((134, 115, 137, 123, 126, 130, 114, 141, 123), (132, 136, 117, 140, 128, 129, 148, 118, 121), (128, 130, 126, 129, 128, 128, 131, 126, 128), (131, 136, 117, 140, 127, 129, 147, 118, 121), (136, 112, 138, 121, 126, 131, 112, 144, 121), (149, 137, 109, 174, 116, 129, 166, 109, 108), (180, 86, 143, 93, 138, 200, 79, 165, 59))
The entry just right of the centre entry -> 129
The entry just right of the largest entry?
A: 79
The entry just left of the centre entry is 140
The entry just left of the smallest entry -> 165
The entry just right of 165: 59
The maximum?
A: 200

[[101 109 140  70 151 128 158 137 156 153]
 [103 104 134 122 146 122 148 157 166 148]
 [156 118 111 148 132 138 126 154  85 125]
 [120 194 107 125 141 134 146 136 171 113]
 [ 97 117 129 116 134 119 133 155 145 136]
 [141 128  99 198 136 120 131 168 166 120]
 [143 166 118 133 170 152 141 138 143 130]
 [124 129 123 131 149 139 121 156 105 131]
 [119 127 121 111 142 124 156 141 171 137]
 [124 110 116 170 139 120 122 158 150 130]
 [137 153 138 159 100 116 138  82 194 119]]
The largest entry in the first column? 156
The third entry on the diagonal from the top-right corner? 154
The entry in the top-right corner: 153
The 4th-last entry, reading row by row is 138
The bottom-left entry? 137
The second smallest entry? 82
The top-left entry? 101
The last entry, reading row by row -> 119
The largest entry in the first row? 158
The second entry on the diagonal from the top-right corner? 166
The entry just left of 99 -> 128
The smallest entry in the last column? 113
The entry directly below the smallest entry? 122
The entry just right of the smallest entry is 151
The top entry of the column that holds the smallest entry? 70
The 5th-last entry, reading row by row? 116
The smallest entry in the first column: 97
The largest entry? 198
The entry just right of 127? 121
The entry just right of the largest entry? 136
The 3rd entry in reading order? 140
The entry directly above 82: 158
The entry directly below the largest entry? 133
The 2nd entry from the end, reading row by row -> 194
The entry directly below 127? 110
The entry just left of 140 -> 109
The bottom entry of the column that holds the smallest entry? 159

Questions about the row below.
1) Give the smallest entry.
2) Give the entry just right of 199.
3) Give the entry just right of 127.
array([120, 125, 186, 153, 132, 167, 180, 199, 129, 127, 145, 202])
1) 120
2) 129
3) 145

100	132	134	107	129	111	95	119	144	147	134	114
173	109	125	147	118	73	98	152	140	136	135	161
159	123	131	95	133	153	107	93	122	110	138	135
96	128	126	124	140	101	147	134	127	80	124	98
131	138	145	145	136	145	130	140	136	87	122	110
122	121	120	140	128	93	140	111	120	94	140	84
193	127	117	137	145	105	134	158	143	160	130	93
170	132	128	122	121	114	95	122	138	145	151	150
Rows and columns are numbered from 1.
The bottom-left entry: 170
Give the top-left entry.
100
The entry in row 1 and column 2 -> 132
The entry just right of 118: 73
Give the entry at row 3, column 1.
159
The entry at row 1, column 3 is 134
Give the entry in row 2 and column 3.
125
Give the bottom-right entry.
150
The entry directly above the largest entry is 122
The entry directly below 105: 114
The top-right entry is 114
The entry directly below the smallest entry -> 153
Give the entry in row 2 and column 2.
109
Give the entry just right of the largest entry.
127
Give the entry in row 2 and column 1.
173
Give the largest entry.
193
The entry directly below 119 -> 152
Give the top entry of the column that holds the smallest entry.
111
Give the entry at row 3, column 3.
131

X =
112  116  169  112  113  110  119  127  139  120  113  121
132  128  138  120  130  139  145  140  141  111  141  128
138  130  109  134  127  114  125  145  120  142  129  131
127  170  151  131  101  89  134  121  82  121  81  165
142  91  59  145  173  187  121  129  165  143  192  86
142  135  78  153  129  105  107  133  97  168  117  134
144  126  121  134  117  107  128  151  126  125  132  123
135  129  154  120  118  133  148  137  143  92  139  124
121  130  130  120  121  99  112  135  113  151  112  129
109  134  135  119  146  163  135  100  131  132  129  140
143  107  113  134  127  125  123  146  146  121  152  101
Counting starts at 1.
The entry at row 1, column 2 is 116
Find the maximum.
Answer: 192
Find the entry at row 2, column 1.
Answer: 132
Find the entry in row 1 and column 1.
Answer: 112
The entry directly above 170 is 130
Find the bottom-right entry.
Answer: 101
Find the entry just right of the smallest entry.
Answer: 145
Find the entry at row 1, column 3.
Answer: 169
The entry directly below 163: 125
Find the entry directly above 89.
Answer: 114
Find the entry in row 3 and column 1.
Answer: 138
Find the entry directly below the smallest entry.
Answer: 78
Find the entry in the bottom-left corner.
Answer: 143
The entry directly above the smallest entry: 151
The entry just left of the smallest entry -> 91
The minimum is 59
The entry just right of the largest entry -> 86
The entry at row 3, column 3 is 109
Find the entry just right of 137.
Answer: 143
The entry in row 2 and column 2 is 128
Find the top-right entry.
Answer: 121
The entry just right of 99 -> 112
Find the entry directly below the largest entry.
Answer: 117
Find the entry in row 2 and column 3.
Answer: 138

Read these off the array that follows. Rows and columns are numbered from 1.
1) Read off the entry in row 1 and column 2.
2) Read off the entry in row 1 and column 1.
3) Read off the entry in the bottom-right corner.
4) Read off the entry directly below 89.
5) Read off the entry at row 2, column 1.
6) Read off the bottom-left entry.
7) Read off the entry at row 3, column 3.
8) Read off the entry just right of 174.
150  108  118  155  119  121  131  155  125  125  127  158  125  145
128  148  135  162  118  122  114  143  113  99  111  115  113  114
132  97  131  174  133  98  131  194  129  100  116  202  118  109
145  117  153  118  140  99  148  115  142  92  133  103  134  82
103  136  119  153  122  134  132  159  132  118  135  143  134  131
108  144  128  111  129  127  135  103  131  130  131  79  133  119
109  135  113  132  106  159  113  148  115  168  115  143  112  171
111  145  116  144  112  144  109  145  101  147  107  153  103  145
135  149  138  138  137  120  133  115  142  101  146  89  146  120
151  113  136  133  142  105  145  109  148  86  147  92  156  84
116  149  99  146  101  147  116  145  120  147  120  140  125  155
155  97  140  136  128  122  133  149  134  129  136  153  132  137
1) 108
2) 150
3) 137
4) 92
5) 128
6) 155
7) 131
8) 133

Questions about the matrix below.
1) Report the entry directly above 105.
2) Report the 1st entry on the main diagonal.
3) Report the bottom-right entry.
4) Report the maximum.
5) Report the smallest entry in the last column.
6) Report the fifth-last entry, reading row by row.
7) Report the entry directly below the smallest entry.
8) Report the third entry, reading row by row.
136  108  162  118  180  139  85  150  195  183  138  82  153
123  99  119  113  97  149  157  130  131  110  137  144  112
125  138  115  133  109  122  143  119  100  107  123  146  119
121  52  120  89  76  182  179  142  162  108  153  147  101
136  157  151  143  184  106  77  132  147  169  120  92  156
129  117  135  122  135  135  123  134  146  139  133  119  131
132  181  130  155  159  91  97  116  99  137  110  119  144
126  143  116  136  114  118  139  118  99  109  121  143  122
130  69  151  98  140  167  123  153  200  160  151  102  132
130  185  121  157  144  89  109  111  82  122  108  131  137
124  127  113  127  101  130  151  121  105  103  127  149  115
131  158  132  143  150  107  106  123  116  138  118  119  140
1) 82
2) 136
3) 140
4) 200
5) 101
6) 116
7) 157
8) 162
